Below is a small trained network, with its code and all its weights. Each question gives an input and a target symbol and asks what happens when units are switched off, that is, made to give their printed mean instead of their output.

import numpy as np


def w(rows, s, z=0):
    codes = np.array(rows[::2]) - 128.0
    scale = np.full(codes.shape[1], s)
    scale[-1] = z or s
    return codes * scale


def norm(h):
    return h / np.sqrt((h * h).mean(-1, keepdims=True) + 1e-5)


def f(y):
    return y / 2 * (1 + np.tanh(0.7978845608 * (y + 0.044715 * y**3)))


def softmax(a):
    e = np.exp(a - a.max(-1, keepdims=True))
    return e / e.sum(-1, keepdims=True)


def log_softmax(a):
    a = a - a.max(-1, keepdims=True)
    return a - np.log(np.exp(a).sum(-1, keepdims=True))


def net(x, mask):
    ids = ['ΞΠΦαδεζηλστω'.index(c) for c in x.split()]
    T = len(ids)
    res = E[ids] + P[:T]
    q, k, v = (norm(res) @ M[0].T for M in (Q, K, V))
    z = softmax(np.where(np.tri(T) > 0, q @ k.T / 4**0.5, -1e9)) @ v
    res = res + np.where(mask[0], z, O[0][:, -1]) @ O[0][:, :-1]
    y = f(norm(res) @ A[0][:, :-1].T + A[0][:, -1])
    res = res + np.where(mask[1:9], y, B[0][:, -1]) @ B[0][:, :-1]
    return log_softmax(norm(res)[-1] @ U[:, :-1].T + U[:, -1])


Q, K, V, O, A, B = {}, {}, {}, {}, {}, {}
E = w([
[113,125,125,105,123],'Ξ',
[108,128,119,109,119],'Π',
[164,169,160,89,121],'Φ',
[111,117,92,111,114],'α',
[128,170,116,98,91],'δ',
[166,70,129,75,104],'ε',
[98,72,166,138,85],'ζ',
[165,161,125,95,182],'η',
[139,97,100,189,68],'λ',
[69,134,221,156,251],'σ',
[202,172,82,142,144],'τ',
[204,147,221,159,135],'ω',
],0.018)
P = w([
[123,254,110,72,44],'0',
[149,219,98,86,43],'1',
[160,187,109,98,50],'2',
[149,181,109,100,83],'3',
[132,165,101,105,101],'4',
[136,147,106,118,113],'5',
[141,124,104,136,130],'6',
[142,108,104,138,130],'7',
[130,152,124,93,103],'8',
],0.0077)
Q[0] = w([
[205,119,137,9,80],'h0',
[167,59,129,117,86],'h0',
[158,117,120,78,66],'h0',
[122,123,85,64,61],'h0',
],0.014)
K[0] = w([
[104,42,108,176,221],'h0',
[94,140,142,229,188],'h0',
[125,109,111,214,254],'h0',
[157,27,158,180,214],'h0',
],0.0075)
V[0] = w([
[204,174,3,198,135],'h0',
[202,67,216,212,73],'h0',
[197,181,178,163,179],'h0',
[195,77,63,11,238],'h0',
],0.0071)
O[0] = w([
[173,137,27,227,126,114],'h0',
[241,80,175,143,63,62],'h0',
[214,145,163,161,254,80],'h0',
[181,143,85,64,151,254],'h0',
],0.0084,0.0012)
A[0] = w([
[158,97,185,51,107,81],'n0',
[116,101,140,43,107,61],'n1',
[75,23,125,49,84,218],'n2',
[20,57,254,57,105,252],'n3',
[166,122,93,27,168,99],'n4',
[7,208,50,121,61,78],'n5',
[112,221,145,54,72,240],'n6',
[134,132,58,221,36,114],'n7',
],0.0079,0.0036)
B[0] = w([
[111,135,123,119,75,170],'n0',
[82,87,194,41,141,159],'n1',
[157,212,116,72,119,206],'n2',
[86,202,106,162,108,222],'n3',
[81,132,43,135,217,189],'n4',
[166,103,178,118,175,172],'n5',
[137,2,141,163,157,254],'n6',
[52,61,90,201,140,163],'n7',
],0.008,0.0083)
U = w([
[74,163,165,98,174,126],'Ξ',
[79,154,150,116,165,173],'Π',
[169,97,210,108,216,63],'Φ',
[82,91,93,115,153,3],'α',
[90,29,168,121,179,121],'δ',
[161,72,89,8,106,149],'ε',
[103,148,184,84,27,77],'ζ',
[147,146,79,100,218,73],'η',
[127,48,102,166,48,131],'λ',
[87,173,187,175,193,78],'σ',
[180,177,40,163,123,199],'τ',
[237,159,190,155,110,227],'ω',
],0.013,0.0037)

Each question gives the input, a string of symbols that net reads in full, and the target symbol t.
The units are the heads (4 rows each of Q, K, V and O) and the neurons (one row each of A and B). Each row of codes is followed by its name. A weight is (code - 128) times the scale printed after its matrix; where a second scale follows, it is the last column's (O, A, B and U).
mask holds one flag per unit, heads first, then neurons. A switched-off unit (its flag False) gives its mean, the last column of its rows in O or B, instead of its output. The means were averaged over made-up inputs and are rounded, as every weight is.
A unit's drop is (log p(t) with every unit on - log p(t) with that unit switched off) / (log p(t) with every unit on - log p(t) with every unit switched off).
The circuit of an input: a set's keep is (log p(t) with only the set's units on - log p(t) with every unit switched off) / (log p(t) with every unit on - log p(t) with every unit switched off). Starting from all 9 units, units are removed one at a time, each time the one whose removal leaves the highest keep (on an exact tie, the one counted first), for as long as the keep stays at least 0.8.
units of the circuit, in order: the units of the circuit, biggest drop first
most important unit: the unit with the biggest drop
k most important neurons: the k neurons with the biggest drops, biggest first
drop of u: that unit's drop, to one decimal
input τ Φ ζ ε η ε Π, target η: most important unit	n4
input ζ Ξ ε ε δ, target ε: units of the circuit, in order	(h0, n6)
input ζ ε ζ ε, target ζ: units of the circuit, in order	(h0, n3)
input ε ζ ε Φ λ ε δ, target λ: units of the circuit, in order	(h0, n7)
input λ Φ δ ζ ζ η Φ σ Φ, target Φ: 2 most important neurons	(n6, n2)
input δ Ξ η α α, target η: units of the circuit, in order	(h0, n5)
input ζ Π Φ Φ δ δ τ ε α, target τ: 2 most important neurons	(n6, n1)
input τ ε Φ, target τ: 2 most important neurons	(n1, n5)
input Ξ Φ Φ δ, target δ: 2 most important neurons	(n6, n2)
input ε Ξ ε Φ δ τ δ Ξ, target τ: 2 most important neurons	(n6, n1)
input ζ Φ τ Π Φ Ξ λ ε Φ, target λ: units of the circuit, in order	(h0, n2)
input σ ε ε λ ε τ λ δ Φ, target Φ: 2 most important neurons	(n6, n7)
input Φ ω ε ε, target ω: drop of h0	1.0
input Φ η Ξ, target η: most important unit	h0
input ζ ε Ξ η Π Φ, target η: drop of h0	2.2
input ε ω Φ Φ ε λ δ, target λ: drop of n0	0.0
